Here is a tiny trained network, its code and every weight. The questions are about switching its units off for an input and a target symbol, where a switched-off unit gives its printed mean instead of its output.

import numpy as np


def w(rows, s, z=0):
    codes = np.array(rows[::2]) - 128.0
    scale = np.full(codes.shape[1], s)
    scale[-1] = z or s
    return codes * scale


def f(y):
    return y / 2 * (1 + np.tanh(0.7978845608 * (y + 0.044715 * y**3)))


def softmax(a):
    e = np.exp(a - a.max(-1, keepdims=True))
    return e / e.sum(-1, keepdims=True)


def log_softmax(a):
    a = a - a.max(-1, keepdims=True)
    return a - np.log(np.exp(a).sum(-1, keepdims=True))


def net(x, mask):
    ids = ['γδθλμξπστφ'.index(c) for c in x.split()]
    T = len(ids)
    res = E[ids] + P[:T]
    r = res
    for j in range(2):
        rows = slice(4 * j, 4 * j + 4)
        q, k, v = (r @ M[0][rows].T for M in (Q, K, V))
        z = softmax(np.where(np.tri(T) > 0, q @ k.T / 4**0.5, -1e9)) @ v
        o = O[0][rows]
        res = res + np.where(mask[j], z, o[:, -1]) @ o[:, :-1]
    y = f(res @ A[0][:, :-1].T + A[0][:, -1])
    res = res + np.where(mask[2:6], y, B[0][:, -1]) @ B[0][:, :-1]
    return log_softmax(res[-1] @ U[:, :-1].T + U[:, -1])


Q, K, V, O, A, B = {}, {}, {}, {}, {}, {}
E = w([
[19,2,152,77,144,18],'γ',
[176,114,74,175,186,107],'δ',
[90,202,184,103,123,99],'θ',
[55,38,207,115,182,45],'λ',
[110,137,120,78,165,170],'μ',
[25,146,37,146,62,144],'ξ',
[136,116,76,103,182,182],'π',
[56,108,100,194,92,37],'σ',
[48,172,158,6,136,191],'τ',
[158,166,122,166,158,90],'φ',
],0.0086)
P = w([
[77,132,130,149,194,103],'0',
[123,88,112,119,112,97],'1',
[134,131,74,52,136,64],'2',
[71,193,68,102,221,79],'3',
[21,73,184,253,169,198],'4',
[154,39,164,168,38,183],'5',
[200,96,98,66,44,118],'6',
[90,128,86,98,146,156],'7',
[43,87,139,178,148,181],'8',
[106,33,166,196,73,197],'9',
],0.0067)
Q[0] = w([
[119,156,121,158,80,109],'head 1',
[108,111,131,92,134,80],'head 1',
[97,96,134,128,131,86],'head 1',
[121,93,114,116,113,113],'head 1',
[236,162,161,79,138,155],'head 2',
[151,38,251,164,139,177],'head 2',
[128,128,131,217,8,217],'head 2',
[84,187,155,195,219,180],'head 2',
],0.027)
K[0] = w([
[140,171,152,141,105,60],'head 1',
[131,147,103,139,100,177],'head 1',
[137,151,122,97,112,182],'head 1',
[134,161,144,144,153,165],'head 1',
[205,234,139,123,225,96],'head 2',
[243,76,186,37,128,52],'head 2',
[185,175,20,72,6,106],'head 2',
[204,120,209,192,59,207],'head 2',
],0.023)
V[0] = w([
[135,71,168,139,213,110],'head 1',
[55,165,149,138,68,62],'head 1',
[142,173,147,197,159,120],'head 1',
[69,122,90,90,168,161],'head 1',
[52,236,142,164,33,73],'head 2',
[125,136,215,130,72,34],'head 2',
[210,163,159,194,173,103],'head 2',
[91,178,249,27,118,189],'head 2',
],0.018)
O[0] = w([
[72,209,77,54,77,102,134],'head 1',
[126,197,91,235,182,115,178],'head 1',
[83,110,108,123,187,82,101],'head 1',
[136,104,91,169,49,146,215],'head 1',
[140,25,224,60,2,189,179],'head 2',
[179,139,251,66,80,70,118],'head 2',
[51,216,169,109,93,55,2],'head 2',
[203,26,55,68,69,7,69],'head 2',
],0.013,0.011)
A[0] = w([
[46,203,121,103,133,151,112],'neuron 1',
[190,232,172,41,236,214,2],'neuron 2',
[232,252,126,74,118,162,134],'neuron 3',
[202,216,113,60,215,199,59],'neuron 4',
],0.013,0.0042)
B[0] = w([
[76,99,183,149,177,135,248],'neuron 1',
[169,148,10,3,142,143,188],'neuron 2',
[139,220,153,132,64,70,179],'neuron 3',
[252,86,184,163,99,108,206],'neuron 4',
],0.017,0.011)
U = w([
[96,236,141,187,78,114,110],'γ',
[63,176,2,145,161,107,181],'δ',
[134,142,135,86,196,134,68],'θ',
[23,164,187,106,142,104,255],'λ',
[94,164,118,59,109,151,84],'μ',
[129,102,193,190,178,89,138],'ξ',
[95,41,241,55,106,73,102],'π',
[192,155,152,134,98,132,43],'σ',
[105,144,127,168,68,207,144],'τ',
[115,70,99,100,148,85,123],'φ',
],0.005,0.0074)

Each question gives the input, a string of symbols that net reads in full, and the target symbol t.
The units are the heads (4 rows each of Q, K, V and O) and the neurons (one row each of A and B). Each row of codes is followed by its name. A weight is (code - 128) times the scale printed after its matrix; where a second scale follows, it is the last column's (O, A, B and U).
mask holds one flag per unit, heads first, then neurons. A switched-off unit (its flag False) gives its mean, the last column of its rows in O or B, instead of its output. The means were averaged over made-up inputs and are rounded, as every weight is.
A unit's drop is (log p(t) with every unit on - log p(t) with that unit switched off) / (log p(t) with every unit on - log p(t) with every unit switched off).
most important unit: the unit with the biggest drop
k most important neurons: the k neurons with the biggest drops, biggest first
which heads matter: for each layer, one digit per head in row order, 1 if its drop is at least 0.15 and else 0, layers parted by /
drop when u is switched off: that unit's drop, to one decimal
input π θ π μ, target ξ: which heads matter : 01
input γ θ ξ θ σ φ π, target π: which heads matter : 01
input φ φ γ, target φ: 2 most important neurons : neuron 2; neuron 3
input ξ γ π δ π ξ γ ξ ξ φ, target σ: which heads matter : 01
input φ π π φ λ φ ξ τ, target γ: 2 most important neurons : neuron 3; neuron 1
input σ ξ φ π σ γ π, target ξ: most important unit : neuron 4
input π τ γ ξ ξ ξ φ ξ γ θ, target λ: 2 most important neurons : neuron 1; neuron 4
input ξ δ ξ π π, target θ: 2 most important neurons : neuron 2; neuron 4
input ξ ξ δ σ, target τ: which heads matter : 01
input μ γ δ γ δ π, target θ: 2 most important neurons : neuron 2; neuron 1
input ξ ξ θ δ, target τ: 2 most important neurons : neuron 1; neuron 4
input ξ φ λ ξ ξ μ τ ξ δ, target δ: drop when head 2 is switched off : 0.9
input π γ δ μ τ ξ ξ θ, target φ: drop when head 2 is switched off : 1.0
input π ξ λ γ ξ λ γ ξ μ, target γ: drop when neuron 3 is switched off : 0.4
input λ δ ξ π, target γ: most important unit : head 2
